Below are the code and all the weights of a small trained network. Each question names an input and a class and asks about switching units off, where a switched-off unit gives its printed mean instead of its output.

import numpy as np


def w(rows, s, z=0):
    codes = np.array(rows[::2]) - 128.0
    scale = np.full(codes.shape[1], s)
    scale[-1] = z or s
    return codes * scale


def norm(h):
    return h / np.sqrt((h * h).mean(-1, keepdims=True) + 1e-5)


def f(y):
    return np.maximum(y, 0)


def log_softmax(a):
    a = a - a.max(-1, keepdims=True)
    return a - np.log(np.exp(a).sum(-1, keepdims=True))


def net(x, mask):
    res = np.array(x, float).reshape(1, 8) / 4 @ E
    u = 0
    for l in range(3):
        y = f(norm(res) @ A[l][:, :-1].T + A[l][:, -1])
        res = res + np.where(mask[u : u + 5], y, B[l][:, -1]) @ B[l][:, :-1]
        u += 5
    return log_softmax(norm(res)[-1] @ U[:, :-1].T + U[:, -1])


A, B = {}, {}
E = w([
[144,148,95,162,54,96,169,197],'x0',
[127,131,131,128,132,128,133,130],'x1',
[131,122,130,133,121,128,126,126],'x2',
[113,56,60,155,205,192,98,195],'x3',
[9,65,216,99,81,155,155,167],'x4',
[127,130,125,124,128,129,131,128],'x5',
[158,116,84,80,78,253,236,80],'x6',
[125,133,126,122,133,125,134,130],'x7',
],0.0035)
A[0] = w([
[145,195,73,181,104,115,174,250,14],'0.n0',
[136,173,125,170,56,124,200,254,96],'0.n1',
[91,153,153,155,140,77,48,141,148],'0.n2',
[131,84,131,109,185,184,150,247,52],'0.n3',
[169,65,50,166,207,154,111,206,3],'0.n4',
],0.0043,0.0029)
B[0] = w([
[176,3,105,59,86,95,42,70,186],'0.n0',
[131,54,135,33,144,121,81,63,241],'0.n1',
[161,98,84,127,133,161,251,125,253],'0.n2',
[41,143,105,189,97,164,103,71,210],'0.n3',
[45,177,68,194,117,143,59,54,223],'0.n4',
],0.0063,0.0026)
A[1] = w([
[170,127,95,92,160,171,239,171,1],'1.n0',
[168,156,72,112,132,166,126,98,103],'1.n1',
[112,143,175,102,248,180,104,58,59],'1.n2',
[101,117,144,171,180,2,69,168,116],'1.n3',
[135,111,85,106,152,90,103,107,104],'1.n4',
],0.0055,0.0025)
B[1] = w([
[155,123,91,169,150,108,192,123,159],'1.n0',
[110,108,227,138,155,166,118,202,230],'1.n1',
[163,23,79,74,32,56,86,117,252],'1.n2',
[190,101,89,123,116,255,253,62,228],'1.n3',
[136,156,189,129,136,177,149,149,206],'1.n4',
],0.0063,0.0028)
A[2] = w([
[139,71,89,141,116,157,141,95,86],'2.n0',
[154,237,169,96,71,35,163,51,124],'2.n1',
[253,191,91,160,166,129,33,107,132],'2.n2',
[45,50,176,127,132,136,99,179,93],'2.n3',
[96,108,166,87,130,219,175,106,252],'2.n4',
],0.0058,0.0016)
B[2] = w([
[192,124,163,161,96,80,150,62,217],'2.n0',
[49,62,32,210,189,193,15,131,204],'2.n1',
[3,194,250,29,82,73,173,230,188],'2.n2',
[150,226,186,54,110,87,122,166,184],'2.n3',
[188,214,96,202,212,84,124,186,254],'2.n4',
],0.0052,0.0062)
U = w([
[193,155,110,203,148,149,199,107,223],'0',
[8,131,78,203,138,143,44,97,223],'1',
[83,216,207,74,116,103,149,213,15],'2',
[144,18,137,54,66,98,95,72,9],'3',
],0.012,0.0016)

Each question gives the input, the list of numbers given to net, and the class t.
The units are the neurons (one row each of A and B). Each row of codes is followed by its name. A weight is (code - 128) times the scale printed after its matrix; where a second scale follows, it is the last column's (A, B and U).
mask holds one flag per neuron, layer by layer. A switched-off neuron (its flag False) gives its mean, the last column of its row in B, instead of its output. The means were averaged over made-up inputs and are rounded, as every weight is.
A unit's drop is (log p(t) with every unit on - log p(t) with that unit switched off) / (log p(t) with every unit on - log p(t) with every unit switched off).
The circuit of an input: a set's keep is (log p(t) with only the set's units on - log p(t) with every unit switched off) / (log p(t) with every unit on - log p(t) with every unit switched off). Starting from the 12 units with the biggest drops (on a tie, the unit counted first), units are removed one at a time, each time the one whose removal leaves the highest keep (on an exact tie, the one counted first), for as long as the keep stays at least 0.8.
circuit, biggest first: the units of the circuit, biggest drop first
top k neurons: the k neurons with the biggest drops, biggest first
top k neurons in layer l: the k neurons of layer l with the biggest drops, biggest first
input [-4,-3,5,3,-5,8,-2,-2], class 2: circuit, biggest first -> 2.n2
input [8,-3,5,2,-5,5,-5,-3], class 3: top 3 neurons -> 0.n0, 2.n4, 1.n3
input [-2,3,0,-8,1,-1,7,2], class 1: circuit, biggest first -> 2.n1, 1.n3
input [-8,-4,2,7,3,-8,0,-5], class 3: top 4 neurons -> 1.n2, 2.n1, 2.n4, 2.n3
input [-6,3,8,-3,-5,0,5,-3], class 3: top 4 neurons -> 1.n2, 0.n2, 1.n3, 2.n3
input [-4,-4,-2,-1,-2,5,3,5], class 3: top 2 neurons -> 1.n2, 0.n2
input [8,-1,-2,-2,6,2,-8,-7], class 0: top 3 neurons -> 1.n3, 1.n2, 2.n2
input [7,-7,2,8,-8,-8,-2,-3], class 1: top 2 neurons -> 0.n4, 2.n3
input [8,-1,-3,-2,4,2,-7,-3], class 3: top 2 neurons -> 0.n0, 0.n1
input [6,4,-8,-6,0,2,0,-8], class 1: top 2 neurons in layer 2 -> 2.n1, 2.n0
input [0,-3,1,8,-5,1,6,3], class 1: top 3 neurons in layer 0 -> 0.n4, 0.n2, 0.n3
input [-5,3,-4,8,-1,-7,-8,-3], class 0: top 2 neurons in layer 0 -> 0.n2, 0.n1
input [0,0,6,7,8,-7,0,-3], class 2: top 2 neurons in layer 2 -> 2.n3, 2.n1
input [-6,6,-7,-5,3,-5,-6,-7], class 0: circuit, biggest first -> 1.n3, 2.n4
input [-8,8,8,-3,-1,-4,-8,-1], class 0: circuit, biggest first -> 1.n3
input [-8,2,-8,5,1,5,2,1], class 3: top 2 neurons -> 1.n2, 2.n1
input [-8,-5,8,-8,6,6,1,-7], class 1: top 2 neurons in layer 0 -> 0.n1, 0.n0
input [-8,-2,6,-8,1,-4,-2,6], class 1: top 4 neurons -> 2.n1, 0.n1, 0.n0, 2.n0
input [-6,-6,-7,4,2,7,2,6], class 3: top 2 neurons -> 1.n2, 2.n1
input [2,-8,6,5,-7,-3,-1,4], class 2: top 2 neurons -> 2.n2, 2.n1
input [8,3,4,3,-4,6,5,0], class 3: circuit, biggest first -> 0.n0
input [8,1,6,7,-5,3,0,-3], class 3: top 2 neurons in layer 0 -> 0.n0, 0.n1
input [-7,1,0,6,-8,5,-7,3], class 2: top 2 neurons -> 2.n2, 2.n1
input [-4,5,6,-7,6,6,-4,4], class 1: top 2 neurons -> 2.n1, 1.n1
input [6,0,-5,-6,-2,5,5,3], class 1: circuit, biggest first -> 2.n1, 1.n3
input [-6,1,3,5,-1,-4,-6,-6], class 0: top 2 neurons in layer 1 -> 1.n3, 1.n4
